Below are the code and all the weights of a small trained network. Each question names an input and a class and asks about switching units off, where a switched-off unit gives its printed mean instead of its output.

import numpy as np


def w(rows, s, z=0):
    codes = np.array(rows[::2]) - 128.0
    scale = np.full(codes.shape[1], s)
    scale[-1] = z or s
    return codes * scale


def f(y):
    return np.maximum(y, 0)


def log_softmax(a):
    a = a - a.max(-1, keepdims=True)
    return a - np.log(np.exp(a).sum(-1, keepdims=True))


def net(x, mask):
    res = np.array(x, float).reshape(1, 5) / 4 @ E
    y = f(res @ A[0][:, :-1].T + A[0][:, -1])
    res = res + np.where(mask, y, B[0][:, -1]) @ B[0][:, :-1]
    return log_softmax(res[-1] @ U[:, :-1].T + U[:, -1])


A, B = {}, {}
E = w([
[114,185,102,196,27,77,234,94,127,191,136,138],'x0',
[56,221,185,105,97,91,66,168,155,112,171,198],'x1',
[151,76,255,171,114,39,144,106,186,72,130,61],'x2',
[62,58,215,74,93,166,102,17,144,245,94,160],'x3',
[160,144,139,221,43,152,30,138,71,208,133,66],'x4',
],0.0082)
A[0] = w([
[131,108,157,91,141,144,135,82,142,172,137,146,84],'neuron 1',
[89,104,163,105,118,122,112,95,138,167,130,151,59],'neuron 2',
[154,173,102,161,127,108,135,144,119,55,147,121,66],'neuron 3',
[104,106,115,81,152,93,175,129,138,100,120,154,109],'neuron 4',
[104,152,107,168,102,83,181,110,146,156,149,148,79],'neuron 5',
[116,123,139,119,114,119,151,100,130,161,126,146,87],'neuron 6',
[159,114,137,81,172,146,45,131,134,91,119,107,1],'neuron 7',
[134,125,81,108,138,164,128,109,116,144,132,133,72],'neuron 8',
[130,153,80,102,133,158,111,122,134,168,144,141,83],'neuron 9',
[133,71,135,122,168,147,59,153,125,85,132,145,69],'neuron 10',
[124,116,139,81,145,130,172,115,143,87,121,161,77],'neuron 11',
[133,113,156,107,134,130,122,119,116,137,115,139,97],'neuron 12',
[153,129,125,205,97,146,8,144,120,163,138,91,67],'neuron 13',
[99,152,143,62,154,122,218,129,152,86,126,181,118],'neuron 14',
[128,136,139,95,138,134,157,115,134,109,144,135,62],'neuron 15',
[151,176,81,164,151,110,130,170,123,68,135,102,47],'neuron 16',
[179,28,70,151,152,158,188,106,119,142,126,78,70],'neuron 17',
[119,142,65,113,108,154,132,156,112,157,123,163,69],'neuron 18',
[136,151,138,146,110,126,88,140,105,147,98,99,77],'neuron 19',
[125,100,110,109,148,121,189,109,128,108,118,137,59],'neuron 20',
[145,151,131,127,149,122,144,145,134,120,130,121,58],'neuron 21',
[117,153,151,108,127,132,74,140,131,106,131,142,78],'neuron 22',
[139,112,98,144,132,104,129,164,141,110,128,136,50],'neuron 23',
[112,143,79,126,159,142,135,129,123,156,137,169,23],'neuron 24',
[148,161,124,172,109,127,115,124,111,157,119,112,85],'neuron 25',
[144,167,114,135,131,112,130,147,144,112,142,126,82],'neuron 26',
[132,122,107,122,107,147,125,146,119,125,103,142,68],'neuron 27',
[116,112,215,166,131,72,149,134,144,85,121,99,52],'neuron 28',
[138,139,133,141,121,135,131,144,125,99,121,131,79],'neuron 29',
[126,100,159,97,135,151,110,109,138,147,131,126,74],'neuron 30',
[163,95,197,154,121,97,141,108,158,86,140,96,101],'neuron 31',
[132,185,131,156,85,104,235,122,132,160,126,155,45],'neuron 32',
[110,147,79,103,130,147,134,135,138,129,110,140,116],'neuron 33',
[136,103,160,142,133,112,138,128,138,112,131,117,66],'neuron 34',
[137,107,120,91,140,115,95,145,130,135,142,133,50],'neuron 35',
[155,139,116,127,126,133,136,142,135,93,136,127,83],'neuron 36',
[70,229,182,118,106,85,86,156,148,106,158,198,62],'neuron 37',
[105,125,156,101,115,136,143,98,133,176,129,144,69],'neuron 38',
[120,145,80,112,161,137,91,117,125,142,132,152,97],'neuron 39',
],0.014,0.0035)
B[0] = w([
[88,85,133,150,134,122,121,144,125,144,88,162,197],'neuron 1',
[102,61,126,129,129,135,133,143,134,133,88,178,198],'neuron 2',
[85,59,118,138,137,140,136,131,123,137,87,181,210],'neuron 3',
[119,133,127,151,132,138,75,123,138,152,188,146,201],'neuron 4',
[126,112,105,138,130,113,180,118,141,66,149,50,192],'neuron 5',
[91,96,122,140,135,113,139,136,131,109,106,134,167],'neuron 6',
[92,137,121,151,129,134,174,123,129,71,151,10,204],'neuron 7',
[142,161,161,97,123,138,142,138,134,99,118,173,173],'neuron 8',
[129,166,161,98,132,116,160,111,134,117,138,181,179],'neuron 9',
[131,124,110,168,109,126,190,123,135,62,144,43,204],'neuron 10',
[130,127,117,159,120,128,91,121,113,158,185,129,195],'neuron 11',
[98,116,122,147,145,134,144,118,136,125,120,149,160],'neuron 12',
[129,112,108,160,136,112,66,117,142,181,246,148,238],'neuron 13',
[139,120,97,165,122,121,71,127,139,178,222,131,238],'neuron 14',
[139,128,123,147,121,133,106,143,117,145,154,127,158],'neuron 15',
[61,62,145,145,119,135,137,121,131,144,76,196,221],'neuron 16',
[198,180,103,119,138,119,52,125,136,165,4,79,237],'neuron 17',
[144,146,162,72,109,125,177,124,115,111,150,162,189],'neuron 18',
[121,136,101,161,112,135,109,130,124,146,168,162,173],'neuron 19',
[155,134,118,150,119,122,93,111,129,162,164,118,182],'neuron 20',
[113,107,118,131,138,98,140,134,141,137,125,143,151],'neuron 21',
[156,143,120,121,138,138,122,126,129,113,84,81,176],'neuron 22',
[89,107,148,123,129,140,116,136,134,144,113,140,160],'neuron 23',
[141,146,171,87,130,137,150,135,110,130,148,147,174],'neuron 24',
[126,123,117,140,142,138,94,131,140,141,194,109,175],'neuron 25',
[125,87,132,134,130,131,122,155,146,128,102,142,171],'neuron 26',
[131,134,150,100,139,107,138,125,143,129,129,138,144],'neuron 27',
[144,179,163,59,116,132,193,121,100,125,151,180,212],'neuron 28',
[126,95,124,117,112,118,140,137,123,144,116,123,149],'neuron 29',
[92,91,114,143,111,114,143,150,116,123,102,141,182],'neuron 30',
[134,186,154,51,132,132,164,127,127,106,149,204,212],'neuron 31',
[101,127,134,157,138,153,158,136,124,42,149,3,212],'neuron 32',
[126,156,139,98,117,113,159,116,128,122,140,167,175],'neuron 33',
[155,142,158,111,111,141,140,148,116,124,141,152,161],'neuron 34',
[125,112,116,123,131,130,149,119,145,98,133,98,153],'neuron 35',
[93,107,129,139,128,126,124,130,115,135,113,145,162],'neuron 36',
[216,182,109,115,138,129,67,111,125,172,7,86,255],'neuron 37',
[94,81,119,148,138,136,139,156,125,115,96,158,187],'neuron 38',
[144,149,161,99,118,114,173,140,111,111,146,142,178],'neuron 39',
],0.02,0.015)
U = w([
[139,109,74,163,126,124,49,131,140,185,234,138,140],'0',
[44,4,112,136,134,149,141,179,126,131,36,177,9],'1',
[158,180,177,29,114,133,185,133,92,107,145,177,73],'2',
[109,102,84,153,130,159,175,133,141,40,128,9,253],'3',
[215,155,75,108,146,139,54,129,128,170,2,83,206],'4',
],0.0067,0.0012)

Each question gives the input, the list of numbers given to net, and the class t.
The units are the neurons (one row each of A and B). Each row of codes is followed by its name. A weight is (code - 128) times the scale printed after its matrix; where a second scale follows, it is the last column's (A, B and U).
mask holds one flag per neuron, in row order. A switched-off neuron (its flag False) gives its mean, the last column of its row in B, instead of its output. The means were averaged over made-up inputs and are rounded, as every weight is.
A unit's drop is (log p(t) with every unit on - log p(t) with that unit switched off) / (log p(t) with every unit on - log p(t) with every unit switched off).
The circuit of an input: a set's keep is (log p(t) with only the set's units on - log p(t) with every unit switched off) / (log p(t) with every unit on - log p(t) with every unit switched off). Starting from the 12 units with the biggest drops (on a tie, the unit counted first), units are removed one at a time, each time the one whose removal leaves the highest keep (on an exact tie, the one counted first), for as long as the keep stays at least 0.8.
circuit, biggest first: the units of the circuit, biggest drop first
most important unit: the unit with the biggest drop
k most important neurons: the k neurons with the biggest drops, biggest first
drop of u: that unit's drop, to one decimal
input [6,-8,0,6,-3], class 4: circuit, biggest first -> (neuron 17)
input [3,6,-5,-7,-1], class 1: 3 most important neurons -> (neuron 16; neuron 3; neuron 17)
input [-8,-8,5,-1,0], class 3: 2 most important neurons -> (neuron 7; neuron 10)
input [-1,-6,-1,-7,-4], class 1: 2 most important neurons -> (neuron 16; neuron 37)
input [-7,3,-3,6,0], class 3: 4 most important neurons -> (neuron 7; neuron 10; neuron 16; neuron 3)
input [5,-2,7,1,6], class 2: 3 most important neurons -> (neuron 28; neuron 31; neuron 14)
input [5,7,-7,-1,-6], class 2: 4 most important neurons -> (neuron 18; neuron 17; neuron 13; neuron 24)
input [0,-5,8,-3,7], class 2: 2 most important neurons -> (neuron 31; neuron 28)
input [7,-2,-6,4,2], class 3: 2 most important neurons -> (neuron 32; neuron 5)
input [-6,0,4,-3,-6], class 0: 4 most important neurons -> (neuron 14; neuron 4; neuron 32; neuron 11)
input [5,-5,-3,3,-4], class 3: 4 most important neurons -> (neuron 37; neuron 32; neuron 13; neuron 5)
input [2,0,-7,6,-3], class 2: 2 most important neurons -> (neuron 18; neuron 16)
input [2,-6,8,1,3], class 2: 2 most important neurons -> (neuron 31; neuron 28)
input [8,7,4,-8,0], class 1: 3 most important neurons -> (neuron 16; neuron 3; neuron 7)
input [-5,3,-1,4,3], class 3: 2 most important neurons -> (neuron 16; neuron 7)
input [-1,1,-6,3,-7], class 0: circuit, biggest first -> (neuron 14)
input [-8,6,3,-3,1], class 3: drop of neuron 7 -> 0.8
input [0,3,-1,0,-7], class 0: drop of neuron 4 -> 0.0
input [-5,7,-2,-2,-5], class 4: drop of neuron 13 -> 0.3
input [3,-6,1,4,-3], class 4: drop of neuron 17 -> 2.3
input [8,3,-5,1,7], class 3: most important unit -> neuron 32
